Here is a tiny trained network, its code and every weight. The questions are about switching its units off for an input and a class, where a switched-off unit gives its printed mean instead of its output.

import numpy as np


def w(rows, s, z=0):
    codes = np.array(rows[::2]) - 128.0
    scale = np.full(codes.shape[1], s)
    scale[-1] = z or s
    return codes * scale


def f(y):
    return y / 2 * (1 + np.tanh(0.7978845608 * (y + 0.044715 * y**3)))


def log_softmax(a):
    a = a - a.max(-1, keepdims=True)
    return a - np.log(np.exp(a).sum(-1, keepdims=True))


def net(x, mask):
    res = np.array(x, float).reshape(1, 7) / 4 @ E
    y = f(res @ A[0][:, :-1].T + A[0][:, -1])
    res = res + np.where(mask, y, B[0][:, -1]) @ B[0][:, :-1]
    return log_softmax(res[-1] @ U[:, :-1].T + U[:, -1])


A, B = {}, {}
E = w([
[149,113,163,123,148,141,131],'x0',
[87,48,222,215,66,60,168],'x1',
[117,132,80,141,166,87,144],'x2',
[176,131,136,148,108,140,112],'x3',
[123,254,204,170,131,176,235],'x4',
[107,125,111,125,121,138,135],'x5',
[152,144,166,129,117,111,101],'x6',
],0.0081)
A[0] = w([
[127,112,153,149,143,165,115,102],'N1',
[108,39,97,100,137,109,2,183],'N2',
[118,246,166,166,135,156,229,178],'N3',
[124,224,149,183,123,148,171,116],'N4',
[162,181,90,54,161,161,114,1],'N5',
[81,53,187,237,75,68,182,4],'N6',
[131,130,126,119,127,147,128,60],'N7',
[153,201,87,42,151,159,99,13],'N8',
[119,121,95,137,165,99,107,207],'N9',
],0.0076,0.0009)
B[0] = w([
[118,131,132,128,105,145,108,131],'N1',
[142,60,67,69,34,24,160,245],'N2',
[159,44,80,70,1,35,210,255],'N3',
[142,109,98,116,24,69,166,207],'N4',
[121,188,190,197,220,159,93,190],'N5',
[70,219,189,196,247,222,42,250],'N6',
[88,109,126,130,122,116,100,126],'N7',
[107,182,190,174,230,213,103,201],'N8',
[151,112,119,139,105,155,135,149],'N9',
],0.0079,0.0075)
U = w([
[211,1,102,15,62,34,164,254],'0',
[93,243,150,202,239,199,27,2],'1',
],0.007,0.0007)

Each question gives the input, the list of numbers given to net, and the class t.
The units are the neurons (one row each of A and B). Each row of codes is followed by its name. A weight is (code - 128) times the scale printed after its matrix; where a second scale follows, it is the last column's (A, B and U).
mask holds one flag per neuron, in row order. A switched-off neuron (its flag False) gives its mean, the last column of its row in B, instead of its output. The means were averaged over made-up inputs and are rounded, as every weight is.
A unit's drop is (log p(t) with every unit on - log p(t) with that unit switched off) / (log p(t) with every unit on - log p(t) with every unit switched off).
The circuit of an input: a set's keep is (log p(t) with only the set's units on - log p(t) with every unit switched off) / (log p(t) with every unit on - log p(t) with every unit switched off). Starting from all 9 units, units are removed one at a time, each time the one whose removal leaves the highest keep (on an exact tie, the one counted first), for as long as the keep stays at least 0.8.
units of the circuit, in order: the units of the circuit, biggest drop first
unit that matters most: the unit with the biggest drop
top k neurons: the k neurons with the biggest drops, biggest first
drop when u is switched off: that unit's drop, to one decimal
input [4,3,6,3,-2,4,-5], class 1: top 4 neurons : N3, N4, N6, N2
input [2,6,8,-3,-4,-8,6], class 1: units of the circuit, in order : N6
input [5,2,6,-6,1,-5,-8], class 1: top 3 neurons : N2, N3, N4
input [-4,3,-6,-4,2,2,2], class 1: top 2 neurons : N2, N6
input [5,7,1,-7,8,6,4], class 0: top 4 neurons : N3, N4, N8, N5
input [6,-5,7,4,6,5,-4], class 0: top 2 neurons : N3, N6
input [-8,-4,2,7,5,2,-7], class 0: top 3 neurons : N3, N6, N4
input [8,5,8,-7,7,4,0], class 0: top 2 neurons : N3, N4
input [-7,-8,6,-4,-5,2,-6], class 1: top 2 neurons : N8, N5
input [0,4,-5,6,2,0,0], class 1: drop when N6 is switched off : 0.6
input [4,-1,7,0,7,6,-5], class 0: drop when N3 is switched off : 0.0
input [-5,8,-8,-3,-5,7,8], class 1: drop when N6 is switched off : 1.3
input [7,-2,3,-2,3,-6,-1], class 0: drop when N6 is switched off : 1.5
input [-1,-7,7,-8,-4,-6,7], class 1: unit that matters most : N8
